Below are the code and all the weights of a small trained network. Each question names an input and a target symbol and asks about switching units off, where a switched-off unit gives its printed mean instead of its output.

import numpy as np


def w(rows, s, z=0):
    codes = np.array(rows[::2]) - 128.0
    scale = np.full(codes.shape[1], s)
    scale[-1] = z or s
    return codes * scale


def f(y):
    return np.maximum(y, 0)


def softmax(a):
    e = np.exp(a - a.max(-1, keepdims=True))
    return e / e.sum(-1, keepdims=True)


def log_softmax(a):
    a = a - a.max(-1, keepdims=True)
    return a - np.log(np.exp(a).sum(-1, keepdims=True))


def net(x, mask):
    ids = ['βγεζηλμξπσφψω'.index(c) for c in x.split()]
    T = len(ids)
    res = E[ids] + P[:T]
    r = res
    for j in range(3):
        rows = slice(2 * j, 2 * j + 2)
        q, k, v = (r @ M[0][rows].T for M in (Q, K, V))
        z = softmax(np.where(np.tri(T) > 0, q @ k.T / 2**0.5, -1e9)) @ v
        o = O[0][rows]
        res = res + np.where(mask[j], z, o[:, -1]) @ o[:, :-1]
    y = f(res @ A[0][:, :-1].T + A[0][:, -1])
    res = res + np.where(mask[3:7], y, B[0][:, -1]) @ B[0][:, :-1]
    return log_softmax(res[-1] @ U[:, :-1].T + U[:, -1])


Q, K, V, O, A, B = {}, {}, {}, {}, {}, {}
E = w([
[141,76,81,2,107,83],'β',
[203,87,113,191,120,185],'γ',
[142,163,162,96,170,126],'ε',
[139,158,173,107,165,127],'ζ',
[136,139,183,92,188,103],'η',
[123,148,183,71,156,143],'λ',
[205,109,90,136,149,91],'μ',
[140,124,170,80,214,74],'ξ',
[30,92,137,128,246,46],'π',
[142,156,179,116,155,139],'σ',
[157,154,136,72,171,143],'φ',
[79,164,245,136,115,210],'ψ',
[145,164,164,105,170,126],'ω',
],0.014)
P = w([
[179,255,105,167,121,236],'0',
[191,173,79,137,185,228],'1',
[183,134,105,129,190,193],'2',
[177,110,128,127,178,164],'3',
[178,95,137,125,172,147],'4',
[175,79,154,120,161,117],'5',
[174,72,174,118,146,86],'6',
[167,60,184,112,141,60],'7',
[168,56,187,110,134,42],'8',
[164,65,210,100,126,13],'9',
],0.0084)
Q[0] = w([
[73,155,54,86,22,150],'head 1',
[166,130,100,194,89,120],'head 1',
[127,90,103,151,36,130],'head 2',
[139,190,163,172,30,143],'head 2',
[122,169,84,112,61,144],'head 3',
[123,150,182,253,121,91],'head 3',
],0.026)
K[0] = w([
[64,212,136,105,200,173],'head 1',
[166,144,211,104,152,147],'head 1',
[172,128,120,122,52,176],'head 2',
[191,132,210,118,54,133],'head 2',
[132,117,140,71,14,145],'head 3',
[78,150,158,252,100,110],'head 3',
],0.025)
V[0] = w([
[185,111,204,196,144,164],'head 1',
[19,84,164,154,122,173],'head 1',
[189,44,83,167,152,163],'head 2',
[7,110,81,220,99,132],'head 2',
[77,123,178,64,100,201],'head 3',
[170,98,137,161,164,199],'head 3',
],0.017)
O[0] = w([
[117,239,84,106,96,71,156],'head 1',
[15,134,141,142,141,157,29],'head 1',
[102,90,143,111,73,57,138],'head 2',
[102,123,90,2,188,156,7],'head 2',
[143,99,111,165,59,34,112],'head 3',
[110,113,188,162,136,109,172],'head 3',
],0.0098,0.016)
A[0] = w([
[157,158,12,84,57,126,92],'neuron 1',
[96,170,105,163,190,246,195],'neuron 2',
[112,50,168,53,71,250,254],'neuron 3',
[26,221,194,71,168,135,177],'neuron 4',
],0.014,0.0027)
B[0] = w([
[160,102,151,210,219,170,253],'neuron 1',
[33,89,100,90,167,154,195],'neuron 2',
[190,127,4,201,84,49,230],'neuron 3',
[125,111,211,154,17,145,248],'neuron 4',
],0.013,0.0055)
U = w([
[117,97,69,127,165,114,145],'β',
[178,153,138,206,122,195,230],'γ',
[122,112,122,120,142,158,46],'ε',
[132,117,126,116,142,174,61],'ζ',
[133,111,141,93,134,145,61],'η',
[107,60,188,120,144,2,195],'λ',
[173,150,122,91,216,181,114],'μ',
[137,99,147,54,148,111,108],'ξ',
[60,78,137,148,166,101,11],'π',
[129,122,125,132,144,179,11],'σ',
[129,121,109,125,146,162,8],'φ',
[108,123,103,161,144,186,3],'ψ',
[124,123,120,121,149,163,49],'ω',
],0.0069,0.003)

Each question gives the input, a string of symbols that net reads in full, and the target symbol t.
The units are the heads (2 rows each of Q, K, V and O) and the neurons (one row each of A and B). Each row of codes is followed by its name. A weight is (code - 128) times the scale printed after its matrix; where a second scale follows, it is the last column's (O, A, B and U).
mask holds one flag per unit, heads first, then neurons. A switched-off unit (its flag False) gives its mean, the last column of its rows in O or B, instead of its output. The means were averaged over made-up inputs and are rounded, as every weight is.
A unit's drop is (log p(t) with every unit on - log p(t) with that unit switched off) / (log p(t) with every unit on - log p(t) with every unit switched off).
The circuit of an input: a set's keep is (log p(t) with only the set's units on - log p(t) with every unit switched off) / (log p(t) with every unit on - log p(t) with every unit switched off). Starting from all 7 units, units are removed one at a time, each time the one whose removal leaves the highest keep (on an exact tie, the one counted first), for as long as the keep stays at least 0.8.
units of the circuit, in order: the units of the circuit, biggest drop first
most important unit: the unit with the biggest drop
k most important neurons: the k neurons with the biggest drops, biggest first
which heads matter: for each layer, one digit per head in row order, 1 if its drop is at least 0.15 and else 0, layers parted by /
drop when u is switched off: that unit's drop, to one decimal
input λ μ μ β π, target β: units of the circuit, in order : (head 1; head 2; neuron 3; head 3)
input ξ ξ ω ξ ξ η ψ ξ μ π, target μ: units of the circuit, in order : (head 2; head 3)
input σ ω ω ε β σ η γ π η, target γ: which heads matter : 101
input ω φ ψ π ω ξ ξ β μ η, target μ: which heads matter : 111
input σ φ π ψ ξ ψ η ζ ω β, target β: units of the circuit, in order : (head 1; neuron 3; head 2)
input σ ξ μ σ σ ζ β ψ π ω, target β: which heads matter : 111
input σ μ μ ζ π η φ, target μ: most important unit : head 1
input π ξ η λ β ψ ε, target β: units of the circuit, in order : (head 2; head 1; neuron 3)
input μ π λ, target μ: 2 most important neurons : (neuron 1; neuron 4)
input ω λ ω σ λ, target λ: which heads matter : 001
input ω λ ξ ψ π, target π: which heads matter : 101
input φ β ξ η π λ, target β: which heads matter : 110
input σ γ γ, target λ: which heads matter : 011
input π β η ξ ζ μ ε ζ, target μ: most important unit : head 2
input γ φ λ π γ ζ γ π λ η, target γ: which heads matter : 111
input ξ ξ η μ η φ ε γ ω π, target γ: which heads matter : 101
input π γ π ξ ζ η ε σ ψ λ, target γ: 3 most important neurons : (neuron 4; neuron 1; neuron 2)
input π η σ γ ξ ψ ξ β λ ψ, target β: 2 most important neurons : (neuron 3; neuron 2)
input ζ ε η ζ η ξ ζ ξ λ π, target π: 2 most important neurons : (neuron 2; neuron 4)
input ξ π β β σ η, target β: most important neuron : (neuron 3)
input ξ ζ ξ η β, target γ: 2 most important neurons : (neuron 1; neuron 2)
input ξ ψ σ η ω β π λ λ φ, target β: drop when head 3 is switched off : 0.1
input π β μ μ ψ β ζ, target β: drop when head 1 is switched off : 0.6
input β π ξ, target β: drop when head 1 is switched off : 1.0
input β ζ ζ σ β σ μ μ β ξ, target γ: drop when neuron 3 is switched off : -0.1
